Here is a tiny trained network, its code and every weight. The questions are about switching its units off for an input and a class, where a switched-off unit gives its printed mean instead of its output.

import numpy as np


def w(rows, s, z=0):
    codes = np.array(rows[::2]) - 128.0
    scale = np.full(codes.shape[1], s)
    scale[-1] = z or s
    return codes * scale


def f(y):
    return y / 2 * (1 + np.tanh(0.7978845608 * (y + 0.044715 * y**3)))


def log_softmax(a):
    a = a - a.max(-1, keepdims=True)
    return a - np.log(np.exp(a).sum(-1, keepdims=True))


def net(x, mask):
    res = np.array(x, float).reshape(1, 6) / 4 @ E
    y = f(res @ A[0][:, :-1].T + A[0][:, -1])
    res = res + np.where(mask, y, B[0][:, -1]) @ B[0][:, :-1]
    return log_softmax(res[-1] @ U[:, :-1].T + U[:, -1])


A, B = {}, {}
E = w([
[211,3,229,76],'x0',
[153,8,29,177],'x1',
[235,184,142,233],'x2',
[221,176,76,40],'x3',
[126,126,128,130],'x4',
[126,128,129,127],'x5',
],0.0061)
A[0] = w([
[205,115,84,202,115],'neuron 0',
[181,167,106,86,82],'neuron 1',
[169,156,131,35,198],'neuron 2',
[96,180,75,140,67],'neuron 3',
[80,112,180,184,249],'neuron 4',
[124,72,50,169,69],'neuron 5',
[142,80,102,124,47],'neuron 6',
[49,197,86,183,104],'neuron 7',
[181,76,200,86,94],'neuron 8',
[148,70,56,140,113],'neuron 9',
[77,146,186,177,146],'neuron 10',
[141,184,28,91,104],'neuron 11',
[174,85,212,139,61],'neuron 12',
[124,77,87,158,218],'neuron 13',
[91,77,77,86,117],'neuron 14',
[204,156,177,230,130],'neuron 15',
[110,188,203,108,63],'neuron 16',
[168,85,167,88,72],'neuron 17',
[52,85,119,107,254],'neuron 18',
[212,203,112,254,72],'neuron 19',
],0.011,0.0055)
B[0] = w([
[96,163,173,39,190],'neuron 0',
[179,114,181,137,157],'neuron 1',
[177,179,98,147,227],'neuron 2',
[55,65,109,164,162],'neuron 3',
[255,218,49,134,236],'neuron 4',
[99,153,231,209,170],'neuron 5',
[81,105,210,149,132],'neuron 6',
[119,39,98,218,218],'neuron 7',
[96,69,88,191,202],'neuron 8',
[119,234,204,175,178],'neuron 9',
[205,155,145,138,185],'neuron 10',
[177,55,148,195,189],'neuron 11',
[77,29,105,133,170],'neuron 12',
[184,202,153,124,208],'neuron 13',
[74,202,126,33,182],'neuron 14',
[49,155,58,27,220],'neuron 15',
[46,183,221,166,170],'neuron 16',
[85,63,128,237,166],'neuron 17',
[146,147,78,65,254],'neuron 18',
[94,87,115,60,234],'neuron 19',
],0.007)
U = w([
[89,43,114,222,103],'0',
[158,154,115,148,254],'1',
[57,148,112,65,44],'2',
[91,197,251,189,80],'3',
[241,147,104,171,86],'4',
[176,143,108,155,164],'5',
],0.016,0.0062)

Each question gives the input, the list of numbers given to net, and the class t.
The units are the neurons (one row each of A and B). Each row of codes is followed by its name. A weight is (code - 128) times the scale printed after its matrix; where a second scale follows, it is the last column's (A, B and U).
mask holds one flag per neuron, in row order. A switched-off neuron (its flag False) gives its mean, the last column of its row in B, instead of its output. The means were averaged over made-up inputs and are rounded, as every weight is.
A unit's drop is (log p(t) with every unit on - log p(t) with that unit switched off) / (log p(t) with every unit on - log p(t) with every unit switched off).
The circuit of an input: a set's keep is (log p(t) with only the set's units on - log p(t) with every unit switched off) / (log p(t) with every unit on - log p(t) with every unit switched off). Starting from the 12 units with the biggest drops (on a tie, the unit counted first), units are removed one at a time, each time the one whose removal leaves the highest keep (on an exact tie, the one counted first), for as long as the keep stays at least 0.8.
circuit, biggest first: the units of the circuit, biggest drop first
unit that matters most: the unit with the biggest drop
k most important neurons: the k neurons with the biggest drops, biggest first
drop of u: that unit's drop, to one decimal
input [-7,8,-4,-5,-6,-6], class 3: 2 most important neurons => [neuron 5; neuron 9]
input [3,0,-6,-7,-2,1], class 4: circuit, biggest first => [neuron 4; neuron 15]
input [-3,-1,8,-6,1,5], class 2: circuit, biggest first => [neuron 15]
input [-6,8,4,-6,-6,-4], class 3: circuit, biggest first => [neuron 5; neuron 9]
input [1,-3,-2,8,1,2], class 4: circuit, biggest first => [neuron 2; neuron 15]
input [7,-8,-6,-6,4,-8], class 1: 4 most important neurons => [neuron 4; neuron 18; neuron 7; neuron 10]
input [1,8,-4,4,5,-2], class 3: 2 most important neurons => [neuron 9; neuron 5]
input [-4,-7,-5,2,2,2], class 3: 2 most important neurons => [neuron 16; neuron 15]
input [-5,-4,0,6,-1,4], class 4: 3 most important neurons => [neuron 2; neuron 11; neuron 15]
input [-5,4,-3,1,0,-4], class 0: 2 most important neurons => [neuron 4; neuron 7]
input [-1,-3,-7,-8,-2,-1], class 4: 3 most important neurons => [neuron 4; neuron 10; neuron 15]
input [1,7,8,0,2,2], class 2: 3 most important neurons => [neuron 15; neuron 19; neuron 0]
input [2,-3,7,-1,-1,5], class 2: circuit, biggest first => [neuron 15; neuron 19]
input [8,6,-5,7,-6,-6], class 0: unit that matters most => neuron 17
input [-8,-8,-4,-8,2,-5], class 0: 2 most important neurons => [neuron 7; neuron 3]
input [0,-1,4,-8,5,6], class 4: 2 most important neurons => [neuron 4; neuron 10]
input [0,7,8,-2,-8,-5], class 2: circuit, biggest first => [neuron 15; neuron 0]
input [-2,-3,8,5,-8,4], class 2: circuit, biggest first => [neuron 15; neuron 19]
input [8,-1,-6,1,3,1], class 0: 2 most important neurons => [neuron 17; neuron 8]
input [5,8,-1,0,-3,5], class 3: unit that matters most => neuron 9
input [-5,-7,-3,3,-4,-5], class 3: 2 most important neurons => [neuron 16; neuron 4]
input [2,-4,-2,-8,4,-1], class 4: circuit, biggest first => [neuron 4; neuron 10]
input [-5,-3,-7,-5,6,7], class 1: drop of neuron 19 => 0.2
input [-2,-7,-3,2,1,6], class 3: drop of neuron 19 => 0.1
